Here is a tiny trained network, its code and every weight. The questions are about switching its units off for an input and a class, where a switched-off unit gives its printed mean instead of its output.

import numpy as np


def w(rows, s, z=0):
    codes = np.array(rows[::2]) - 128.0
    scale = np.full(codes.shape[1], s)
    scale[-1] = z or s
    return codes * scale


def f(y):
    return y / 2 * (1 + np.tanh(0.7978845608 * (y + 0.044715 * y**3)))


def log_softmax(a):
    a = a - a.max(-1, keepdims=True)
    return a - np.log(np.exp(a).sum(-1, keepdims=True))


def net(x, mask):
    res = np.array(x, float).reshape(1, 4) / 4 @ E
    y = f(res @ A[0][:, :-1].T + A[0][:, -1])
    res = res + np.where(mask, y, B[0][:, -1]) @ B[0][:, :-1]
    return log_softmax(res[-1] @ U[:, :-1].T + U[:, -1])


A, B = {}, {}
E = w([
[134,130,117,127,134,129,124,124,116,122,131,124],'x0',
[109,105,8,141,159,156,237,105,161,124,37,112],'x1',
[81,128,107,167,124,19,119,114,42,249,94,161],'x2',
[181,182,138,190,230,144,160,211,125,137,148,194],'x3',
],0.014)
A[0] = w([
[179,174,183,183,165,154,103,192,122,112,176,186,144],'neuron 0',
[133,127,89,119,155,215,197,122,220,55,120,81,137],'neuron 1',
[113,87,135,78,63,144,74,84,175,108,131,86,196],'neuron 2',
[104,156,193,110,105,62,3,110,51,180,209,128,202],'neuron 3',
[211,189,136,175,240,180,170,232,170,114,167,187,129],'neuron 4',
[130,159,136,135,114,139,119,163,131,140,167,139,136],'neuron 5',
[79,100,32,177,172,108,213,81,127,188,35,113,90],'neuron 6',
[138,191,115,207,206,76,175,193,76,188,139,217,88],'neuron 7',
[118,65,74,82,117,194,188,79,161,112,88,77,157],'neuron 8',
[156,148,175,90,102,185,95,159,148,63,193,85,221],'neuron 9',
[78,75,123,42,68,156,117,37,138,73,109,54,204],'neuron 10',
[141,178,162,190,146,78,92,172,89,167,152,173,121],'neuron 11',
[74,66,141,91,8,62,107,37,104,132,98,67,194],'neuron 12',
[140,118,30,154,153,170,237,128,177,82,72,112,143],'neuron 13',
[164,149,157,89,109,191,107,131,176,36,170,76,255],'neuron 14',
[181,160,172,107,110,142,69,144,171,91,230,115,160],'neuron 15',
[36,86,102,132,95,37,83,76,60,196,85,142,133],'neuron 16',
],0.0074,0.0076)
B[0] = w([
[159,178,185,118,163,100,133,127,89,114,157,128,212],'neuron 0',
[166,57,116,101,164,175,165,203,176,155,98,67,213],'neuron 1',
[115,96,110,89,90,149,86,89,171,166,155,132,189],'neuron 2',
[189,64,81,181,62,66,94,186,97,150,215,130,254],'neuron 3',
[202,124,156,160,247,136,198,161,94,67,111,158,254],'neuron 4',
[145,132,172,151,130,136,124,130,97,129,158,132,150],'neuron 5',
[45,198,63,163,144,101,193,43,152,103,1,162,229],'neuron 6',
[78,173,110,196,163,178,79,175,85,211,90,184,227],'neuron 7',
[90,106,144,62,118,137,155,136,152,131,76,56,196],'neuron 8',
[129,168,156,107,118,161,88,83,193,77,177,184,214],'neuron 9',
[49,112,147,76,53,148,102,101,181,153,124,80,212],'neuron 10',
[117,150,134,164,158,122,101,173,36,163,145,135,198],'neuron 11',
[181,79,74,129,62,80,144,120,163,36,154,87,235],'neuron 12',
[132,101,80,126,184,169,204,174,175,139,33,110,228],'neuron 13',
[127,168,149,100,117,218,84,105,195,66,175,164,226],'neuron 14',
[149,153,161,158,145,106,108,58,139,92,167,192,205],'neuron 15',
[160,92,91,194,101,41,175,90,82,95,109,106,234],'neuron 16',
],0.0085,0.019)
U = w([
[114,150,155,100,55,154,37,48,190,103,192,145,247],'0',
[67,95,127,47,107,183,145,130,176,133,96,33,156],'1',
[208,17,88,165,77,73,115,149,97,116,176,92,167],'2',
[82,145,97,152,104,61,195,11,123,71,76,84,92],'3',
[184,216,208,135,180,150,128,113,119,65,168,174,185],'4',
[209,89,123,143,189,165,209,217,151,97,99,104,93],'5',
[127,167,158,175,136,107,68,209,44,255,156,134,70],'6',
[47,225,90,181,174,158,157,105,119,199,73,204,2],'7',
],0.0081,0.003)

Each question gives the input, the list of numbers given to net, and the class t.
The units are the neurons (one row each of A and B). Each row of codes is followed by its name. A weight is (code - 128) times the scale printed after its matrix; where a second scale follows, it is the last column's (A, B and U).
mask holds one flag per neuron, in row order. A switched-off neuron (its flag False) gives its mean, the last column of its row in B, instead of its output. The means were averaged over made-up inputs and are rounded, as every weight is.
A unit's drop is (log p(t) with every unit on - log p(t) with that unit switched off) / (log p(t) with every unit on - log p(t) with every unit switched off).
The circuit of an input: a set's keep is (log p(t) with only the set's units on - log p(t) with every unit switched off) / (log p(t) with every unit on - log p(t) with every unit switched off). Starting from the 12 units with the biggest drops (on a tie, the unit counted first), units are removed one at a time, each time the one whose removal leaves the highest keep (on an exact tie, the one counted first), for as long as the keep stays at least 0.8.
circuit, biggest first: the units of the circuit, biggest drop first
most important unit: the unit with the biggest drop
top k neurons: the k neurons with the biggest drops, biggest first
drop of u: that unit's drop, to one decimal
input [3,1,4,7], class 7: most important unit	neuron 3
input [3,4,0,-1], class 1: circuit, biggest first	neuron 16; neuron 4
input [-3,8,-4,0], class 1: circuit, biggest first	neuron 8; neuron 10
input [1,1,5,1], class 7: top 2 neurons	neuron 7; neuron 6
input [-2,1,0,0], class 1: top 3 neurons	neuron 4; neuron 3; neuron 16
input [7,-3,0,-7], class 0: top 3 neurons	neuron 10; neuron 4; neuron 2
input [-1,0,-8,-5], class 0: top 3 neurons	neuron 14; neuron 9; neuron 15
input [-7,1,2,8], class 7: top 2 neurons	neuron 7; neuron 3
input [-5,7,3,1], class 7: top 2 neurons	neuron 12; neuron 6
input [-4,-8,2,0], class 2: top 2 neurons	neuron 3; neuron 7
input [8,0,6,-3], class 2: top 2 neurons	neuron 3; neuron 12
input [8,-5,1,7], class 6: top 2 neurons	neuron 7; neuron 11
input [-2,-8,0,0], class 0: top 2 neurons	neuron 4; neuron 9
input [7,2,4,1], class 7: circuit, biggest first	neuron 12
input [-7,0,-2,-5], class 0: drop of neuron 13	0.4
input [2,8,4,5], class 7: drop of neuron 0	0.0
input [2,0,-1,-4], class 0: drop of neuron 13	0.3
